Moves between units:
tos: ζ>fud, α>tib
per: ζ>ven, α>did
vul: ζ>luz, α>deg
goz: ζ>did, α>ven
vuk: ζ>dep, α>rul
mus: ζ>lem, α>gem
gem: ζ>laz, α>mus
bal: ζ>kop, α>dun
sav: ζ>vuk, α>saz
dis: ζ>fep, α>vig
laz: ζ>rul, α>dep
kur: ζ>por, α>rok
rir: ζ>kur, α>pon
fud: ζ>deg, α>luz
ven: ζ>pum, α>goz
gam: ζ>mag, α>pep
mal: ζ>fet, α>kob
tib: ζ>nad, α>tos
kob: ζ>sav, α>mal
mup: ζ>vul, α>dez
dep: ζ>mus, α>laz
geg: ζ>rok, α>por
kir: ζ>tok, α>zur
lis: ζ>rir, α>gif
saz: ζ>mal, α>sav
dun: ζ>ras, α>bal
lem: ζ>bal, α>ras
rul: ζ>saz, α>vuk
vig: ζ>gam, α>dis
sim: ζ>kob, α>fet
tok: ζ>tos, α>nad
nad: ζ>zur, α>tok
deg: ζ>dez, α>vul
zur: ζ>sim, α>kir
por: ζ>sep, α>geg
mag: ζ>goz, α>pum
sez: ζ>geg, α>sep
ras: ζ>gem, α>lem
luz: ζ>tib, α>fud
pon: ζ>gif, α>rir
rok: ζ>pon, α>kur
pum: ζ>pep, α>mag
fet: ζ>kir, α>sim
did: ζ>lis, α>per
sep: ζ>mup, α>sez
dez: ζ>sez, α>mup
fep: ζ>dun, α>kop
kop: ζ>vig, α>fep
gif: ζ>per, α>lis
pep: ζ>dis, α>gam

The rows follow the links: the fewer symbols apart two units are, the more alike their rows tend to be.

Each row is also shifted at random along 4 hidden directions that mean nothing.

Some units, each with a row of numbers:
kur [   1  -24  -17   19  -25  -12  -18   42   66  -29   25  -21  -35   32   45  -91    9   -4  -33   29  -38   13   35  -29  -21  -48  -34   31   95   13   34   23   21   26  -24   19   38  -31   60   -2  -26]
tok [ 160   14  -13  -31   41  -15  -16    4  -37  -11   10   -8    0   15   62  -38  -14   -4    1  -20  -35   17   -5  -12   -8  -35  -13  -10  -50  -30    4   23    5   15  -14    9    5   26  -49  -18  -15]
pon [ 146  -20   19   25  -62   30   23  -50   54    5   -4   43   35  -14  -92   66    1  -28   27    3   42  -32   20   63   13   44   61   25   74   30  -46  -10  -42  -16   15  -40  -52  -12   44   20   12]
rir [  52  -16   -7    8  -23  -14  -10   43   46  -16   25  -36  -37   34  -20   14   13   10  -38  -14  -17   11   41  -39   11  -21  -41   67   72   23   36    6   22  -16  -22    4   27   12   11  -11  -24]
geg [  40   -9   -8   13  -30   21   -2  -40   26  -14   12   33   26   15  -42   21   -4  -39   23    6  -12  -18    4   42    3  -16   46   -4   36   12  -36   29  -31   13  -10  -22  -38  -17   26    1   -8]
sep [ 173  -13  -15   29  -44    5   -1   11   37  -19   15   -3   -8   26  -69   47   10  -20  -15   10  -23   -2    7   -1    9  -31   -1   14   51   30    3   20    4    8  -17   -2    9  -35   40   -1  -20]
kir [  56    8  -20  -22   39  -17  -26   21  -14  -21   15  -17  -16   24  102  -94   -7    3   -9    7  -48   18    8  -26  -22  -52  -26  -15  -17  -36   22   30   16   28  -16   25   26    4  -13  -15  -22]
sav [  14  -13   19  -13   -2   26    0  -37   39    2    0   31   34   -3   52  -57   12  -19   19    0   32  -34   54   45    1   39   41   66   62    1  -37   -9  -38  -43   15  -41  -56   41   15   12   11]
fud [  78   -3  -20    5  -15    2  -13   -5    4  -29   15   13    5   18    2  -14  -10  -27    8   20  -46    0   -3    8  -15  -54   16  -41    4  -12   -7   40  -11   36  -22   11    1  -27   24  -10  -23]
lis [  -6  -16   -3   -5   -2  -25  -16   53   34  -13   23  -38  -41   25   28  -35    3   20  -38  -11  -14   21   37  -44   -2  -18  -51   57   54    7   47    1   31   -6  -15   14   34   18    1   -9  -15]
ras [ -80   20   13   -6   27  -15   12   29  -49   27  -16  -32  -25  -14  -45   88    4   38  -21  -27   21   11  -28  -36   28   33  -37   -2  -67   14   28  -36   31  -34    9    9   28   22  -49   -8   16]
vig [-184    8    3   -1   -7  -14   10   32  -26    7  -12  -26  -26  -15  -61   77   -9   28  -19  -14   13   13  -19  -32   18   15  -32  -22  -45    6   23  -26   28   -5    3   20   34    1  -17    1   12]
por [   7    4  -26   18    3  -13  -16   27    0  -19   13  -10  -21   25    5  -23   -2   -8  -13   16  -59   20  -27  -25  -17  -61  -27  -41  -13   -2   22   34   20   49  -27   28   37  -47   16   -4  -28]
kob [ -46    1    1   17  -26   28    4  -41   15   -5   -8   38   30  -13   -3  -23    5  -32   30   37    4  -28   -7   46   -8    0   46  -30   20    0  -36   13  -33    9    7  -11  -31  -35   48   14    4]
rok [ -85   -6   -9  -25   32    8  -21  -40    8  -12   24   27   38   26   73  -63   -6  -36   24  -26  -23  -10   32   34  -11  -26   34   44   13  -15  -28   39  -32    3  -13  -31  -46   36  -31  -16  -18]
pum [  27   -3   31   -9   19    6   14  -25    2   38  -17   11   23  -26    5   15    6   16   15  -32   64  -13   19   22    9   71   22   54    8   10  -21  -41  -18  -41   30  -36  -40   51  -38   10   30]
fet [  59   14  -15   -8    4  -14  -11   28  -24  -16    9  -33  -24   19   -8   23   -4    7  -18   -4  -33   13  -10  -35    7  -38  -33  -14  -32   -4   28   21   22    6  -19   22   31    1  -15  -11  -19]
mag [ -23  -21   15   12  -34  -18    8   42   46    2   -4  -24  -40  -13    3  -32   -2   31  -32   17   28   16   21  -34   -9   24  -34    8   59    2   35  -38   23    4   13   25   40  -11   41   21    9]

Start, symbols taken left to right, then the unit you end at.
Answer with the unit's name.
[  23   20   22  -21   40  -15   19   -1  -54   38  -40    2    3  -58   43  -30  -20   47   12   -2   50   27  -44  -12  -22   61   -5  -72  -84  -38    3  -54    7   16   44   25   16   10  -36   16   44]
α α: kop
[ 111   -6    1   15  -25  -12    4   42   21   -4  -12  -16  -36  -11    0  -28    5   23  -30   36    2   10   -6  -35  -12    3  -31  -34   23    0   33  -26   25    9    8   39   48  -37   53   17    6]
α ζ α: rul
[ -38   22   -7   -4   26  -23    3   42  -53    5   -9  -33  -34   -9    4   10   -3   32  -24    4   -9   24  -36  -49    0  -14  -49  -48  -72  -13   38  -13   37   13    5   35   49   -9  -23   -5    2]
α α ζ: saz
[  86   12  -22   -6   38    2  -15  -14  -29  -10   14   11   12   24   16    2   -1  -24   15   -9  -47    3  -26    8   -1  -50    7  -14  -47   -9  -11   45   -3   22  -23   -8  -11   -7  -35  -21  -24]
α α ζ α: fud
[ -46   10  -24    6    3   17  -14  -22  -10  -24   23   17   16   39  -23   32    7  -42   12   -5  -50  -17   -8   19   14  -56   19    6  -11   15  -19   55  -10    4  -38  -21  -22  -12   -5  -21  -37]
ζ ζ ζ α: fet
[ -73   16  -32  -19   13    2  -18  -11  -38  -35   27    0   15   51  -31   66  -12  -38    6  -30  -68    0  -13    3   20  -67    3   -2  -54   -2   -7   62   -3    9  -46  -12  -13   13  -51  -39  -40]
α α ζ: dez
[ -56   -9   22    5  -15    8   13   -8   20   17  -25   17    2  -43   32  -60   -3   20    9   33   48   -5    4   11  -19   55   11  -28   26  -13   -7  -41  -12    4   39   15   -2  -13   44   28   32]
ζ α: dun
[  48   14  -26    2   33   -6  -18   -1  -27  -14   14    2    2   25   32  -33   -1  -23    7    7  -58   11  -32   -4  -16  -64   -2  -35  -39   -9    0   43    4   42  -29    8    9  -25  -18  -16  -26]
α α: mup
[ -19    6   22   19    7    3   22  -17  -17   41  -38   14   13  -53  -12   -5   -5   20   19   24   51    5  -44   16  -15   60   19  -62  -36   -1  -17  -47   -6   14   43    9    3  -30   13   23   37]
ζ α ζ: gam
[-150   18   -2  -24   32   15    5  -32  -54   13  -10   15   29  -11  -11   55   -7   -9   24  -23    7  -12  -20   23   16   14   25  -11  -76  -11  -26    4  -15  -21    2  -17  -29   32  -51   -8    4]
ζ α α ζ: mus
[  67  -13   27  -22    9  -16   10   28   20   19   -8  -25  -19  -24   39  -30   -4   43  -22  -24   53   11   38  -28    0   59  -30   47   36   -6   23  -54   13  -35   30    5   12   51  -18   10   24]
ζ ζ: goz
[ -52    3   16    1   28    7   13  -34  -18   25  -22   25   29  -34   28  -27   -5    3   28    3   34    1  -21   32  -15   42   31  -24  -29   -5  -30  -23  -17   10   28  -13  -21   -3  -17   12   27]
α ζ α α: did
[  72    7   27  -16    6   18   22  -39  -21   30  -25   22   32  -43  -13   40   -8   10   26  -20   56  -17   -1   33   11   72   36    2  -28   -8  -33  -37  -24  -34   36  -22  -39   32  -25   13   36]
α ζ ζ: saz
[ -49  -12  -24   -5  -26   10  -18  -16   35  -41   31    9   13   49  -10    4    3  -43    0   -4  -49  -18   37   16    6  -59   16   41   56   10  -13   50  -17    3  -35  -16  -21    3   14  -18  -36]
α α: dez
